Here is a tiny trained network, its code and every weight. The questions are about switching its units off for an input and a target symbol, where a switched-off unit gives its printed mean instead of its output.

import numpy as np


def w(rows, s, z=0):
    codes = np.array(rows[::2]) - 128.0
    scale = np.full(codes.shape[1], s)
    scale[-1] = z or s
    return codes * scale


def norm(h):
    return h / np.sqrt((h * h).mean(-1, keepdims=True) + 1e-5)


def f(y):
    return y / 2 * (1 + np.tanh(0.7978845608 * (y + 0.044715 * y**3)))


def softmax(a):
    e = np.exp(a - a.max(-1, keepdims=True))
    return e / e.sum(-1, keepdims=True)


def log_softmax(a):
    a = a - a.max(-1, keepdims=True)
    return a - np.log(np.exp(a).sum(-1, keepdims=True))


def net(x, mask):
    ids = ['βγδεζμξπσ'.index(c) for c in x.split()]
    T = len(ids)
    res = E[ids] + P[:T]
    u = 0
    for l in range(3):
        q, k, v = (norm(res) @ M[l].T for M in (Q, K, V))
        z = softmax(np.where(np.tri(T) > 0, q @ k.T / 3**0.5, -1e9)) @ v
        res = res + np.where(mask[u], z, O[l][:, -1]) @ O[l][:, :-1]
        u += 1
        y = f(norm(res) @ A[l][:, :-1].T + A[l][:, -1])
        res = res + np.where(mask[u : u + 4], y, B[l][:, -1]) @ B[l][:, :-1]
        u += 4
    return log_softmax(norm(res)[-1] @ U[:, :-1].T + U[:, -1])


Q, K, V, O, A, B = {}, {}, {}, {}, {}, {}
E = w([
[139,193,93,134],'β',
[158,100,118,51],'γ',
[197,99,147,144],'δ',
[166,200,6,115],'ε',
[85,184,108,131],'ζ',
[128,88,158,118],'μ',
[179,127,150,119],'ξ',
[146,181,144,120],'π',
[156,168,121,104],'σ',
],0.02)
P = w([
[42,1,56,184],'0',
[215,135,191,158],'1',
[41,122,195,129],'2',
[155,147,161,127],'3',
[188,44,159,101],'4',
[103,163,154,101],'5',
[184,113,150,113],'6',
[169,150,141,106],'7',
[133,124,124,104],'8',
[65,124,92,92],'9',
[77,142,79,97],'10',
[97,181,149,118],'11',
[3,137,74,91],'12',
[109,149,135,129],'13',
],0.0089)
Q[0] = w([
[88,49,122,117],'L0H1',
[162,155,163,179],'L0H1',
[255,85,146,128],'L0H1',
],0.0071)
K[0] = w([
[107,89,121,105],'L0H1',
[254,127,96,151],'L0H1',
[147,94,102,110],'L0H1',
],0.012)
V[0] = w([
[194,127,133,151],'L0H1',
[55,243,134,53],'L0H1',
[47,32,1,246],'L0H1',
],0.0064)
O[0] = w([
[63,188,81,95,138],'L0H1',
[197,132,157,119,171],'L0H1',
[149,58,254,173,2],'L0H1',
],0.0094,0.0051)
A[0] = w([
[142,81,100,128,80],'L0N1',
[94,127,45,162,100],'L0N2',
[116,142,142,127,1],'L0N3',
[135,2,157,136,208],'L0N4',
],0.012,0.0031)
B[0] = w([
[112,94,231,176,138],'L0N1',
[151,132,197,254,210],'L0N2',
[167,20,150,138,76],'L0N3',
[117,215,90,148,254],'L0N4',
],0.008,0.0027)
Q[1] = w([
[216,167,254,79],'L1H1',
[129,219,43,107],'L1H1',
[211,123,201,3],'L1H1',
],0.0061)
K[1] = w([
[230,112,83,135],'L1H1',
[1,52,54,90],'L1H1',
[181,128,188,164],'L1H1',
],0.0089)
V[1] = w([
[136,249,124,106],'L1H1',
[153,111,136,91],'L1H1',
[62,90,41,134],'L1H1',
],0.011)
O[1] = w([
[58,146,39,138,253],'L1H1',
[88,95,82,56,125],'L1H1',
[255,152,149,110,206],'L1H1',
],0.009,0.0044)
A[1] = w([
[167,110,81,160,56],'L1N1',
[133,32,223,96,32],'L1N2',
[87,240,107,240,252],'L1N3',
[170,242,131,2,190],'L1N4',
],0.008,0.0024)
B[1] = w([
[15,53,246,155,128],'L1N1',
[99,186,222,149,122],'L1N2',
[202,78,10,29,183],'L1N3',
[69,2,33,238,251],'L1N4',
],0.0044,0.012)
Q[2] = w([
[106,161,114,255],'L2H1',
[144,123,66,156],'L2H1',
[56,120,92,108],'L2H1',
],0.0097)
K[2] = w([
[149,254,167,108],'L2H1',
[144,133,168,175],'L2H1',
[134,105,163,172],'L2H1',
],0.015)
V[2] = w([
[170,93,121,199],'L2H1',
[123,223,28,1],'L2H1',
[4,86,181,76],'L2H1',
],0.0097)
O[2] = w([
[208,217,173,122,226],'L2H1',
[130,64,122,11,3],'L2H1',
[60,121,96,171,1],'L2H1',
],0.012,0.0069)
A[2] = w([
[94,70,129,137,3],'L2N1',
[79,27,162,150,11],'L2N2',
[248,174,75,56,151],'L2N3',
[148,101,40,142,122],'L2N4',
],0.011,0.0028)
B[2] = w([
[88,19,151,66,119],'L2N1',
[104,96,57,125,123],'L2N2',
[140,153,112,157,253],'L2N3',
[9,204,136,75,171],'L2N4',
],0.011,0.014)
U = w([
[208,166,197,244,255],'β',
[142,172,115,201,229],'γ',
[61,169,105,16,222],'δ',
[135,134,142,115,32],'ε',
[135,118,152,140,15],'ζ',
[224,86,124,25,124],'μ',
[24,120,108,187,58],'ξ',
[44,150,201,123,39],'π',
[113,107,147,157,15],'σ',
],0.011,0.0031)

Each question gives the input, a string of symbols that net reads in full, and the target symbol t.
The units are the heads (3 rows each of Q, K, V and O) and the neurons (one row each of A and B). Each row of codes is followed by its name. A weight is (code - 128) times the scale printed after its matrix; where a second scale follows, it is the last column's (O, A, B and U).
mask holds one flag per unit, layer by layer, with each layer's heads first. A switched-off unit (its flag False) gives its mean, the last column of its rows in O or B, instead of its output. The means were averaged over made-up inputs and are rounded, as every weight is.
A unit's drop is (log p(t) with every unit on - log p(t) with that unit switched off) / (log p(t) with every unit on - log p(t) with every unit switched off).
The circuit of an input: a set's keep is (log p(t) with only the set's units on - log p(t) with every unit switched off) / (log p(t) with every unit on - log p(t) with every unit switched off). Starting from the 12 units with the biggest drops (on a tie, the unit counted first), units are removed one at a time, each time the one whose removal leaves the highest keep (on an exact tie, the one counted first), for as long as the keep stays at least 0.8.
units of the circuit, in order: the units of the circuit, biggest drop first
top k neurons: the k neurons with the biggest drops, biggest first
k most important neurons of layer l: the k neurons of layer l with the biggest drops, biggest first
drop of u: that unit's drop, to one decimal
input β γ σ β π δ γ γ σ π γ β π, target δ: units of the circuit, in order : L2H1
input μ π γ, target β: top 3 neurons : L0N4; L2N4; L1N3
input ξ γ ζ, target β: top 2 neurons : L0N4; L2N4
input δ γ ε, target β: units of the circuit, in order : L1H1; L0H1; L2H1; L0N4
input γ γ σ μ β ζ γ ζ, target μ: units of the circuit, in order : L2H1; L1H1
input γ σ ε π γ γ γ γ γ γ β δ, target μ: top 2 neurons : L0N4; L0N2
input ε β γ, target β: 2 most important neurons of layer 0 : L0N1; L0N2
input β σ ε γ γ γ ε β σ γ μ β, target δ: top 4 neurons : L1N3; L0N4; L0N2; L2N4
input π σ γ ζ ζ π β γ, target ξ: units of the circuit, in order : L0H1; L1H1; L2H1
input β π γ ζ γ γ π γ σ, target δ: top 4 neurons : L0N4; L1N3; L0N2; L2N4
input ε σ π γ γ π π ε δ σ σ σ, target δ: top 3 neurons : L0N4; L1N3; L2N4
input β γ ζ ε π π γ γ, target δ: top 2 neurons : L0N4; L0N2
input π δ β σ ξ ζ γ γ ε γ, target ξ: top 2 neurons : L1N3; L0N4
input γ γ σ π, target μ: top 2 neurons : L0N4; L0N2
input γ ε γ γ γ ε β ζ, target μ: units of the circuit, in order : L2H1
input γ π γ π σ π ζ γ γ ε π, target μ: drop of L0N2 : 0.3
input γ π δ π π σ μ γ ε ξ, target μ: drop of L1H1 : 0.1
input γ σ ξ γ σ π π γ γ γ π γ σ γ, target μ: drop of L0N2 : 0.2
input γ π σ σ ξ ε γ γ γ δ σ ε, target μ: drop of L1H1 : 0.3
input β δ γ ζ γ γ β β ξ σ γ β, target δ: most important neuron of layer 2 : L2N4
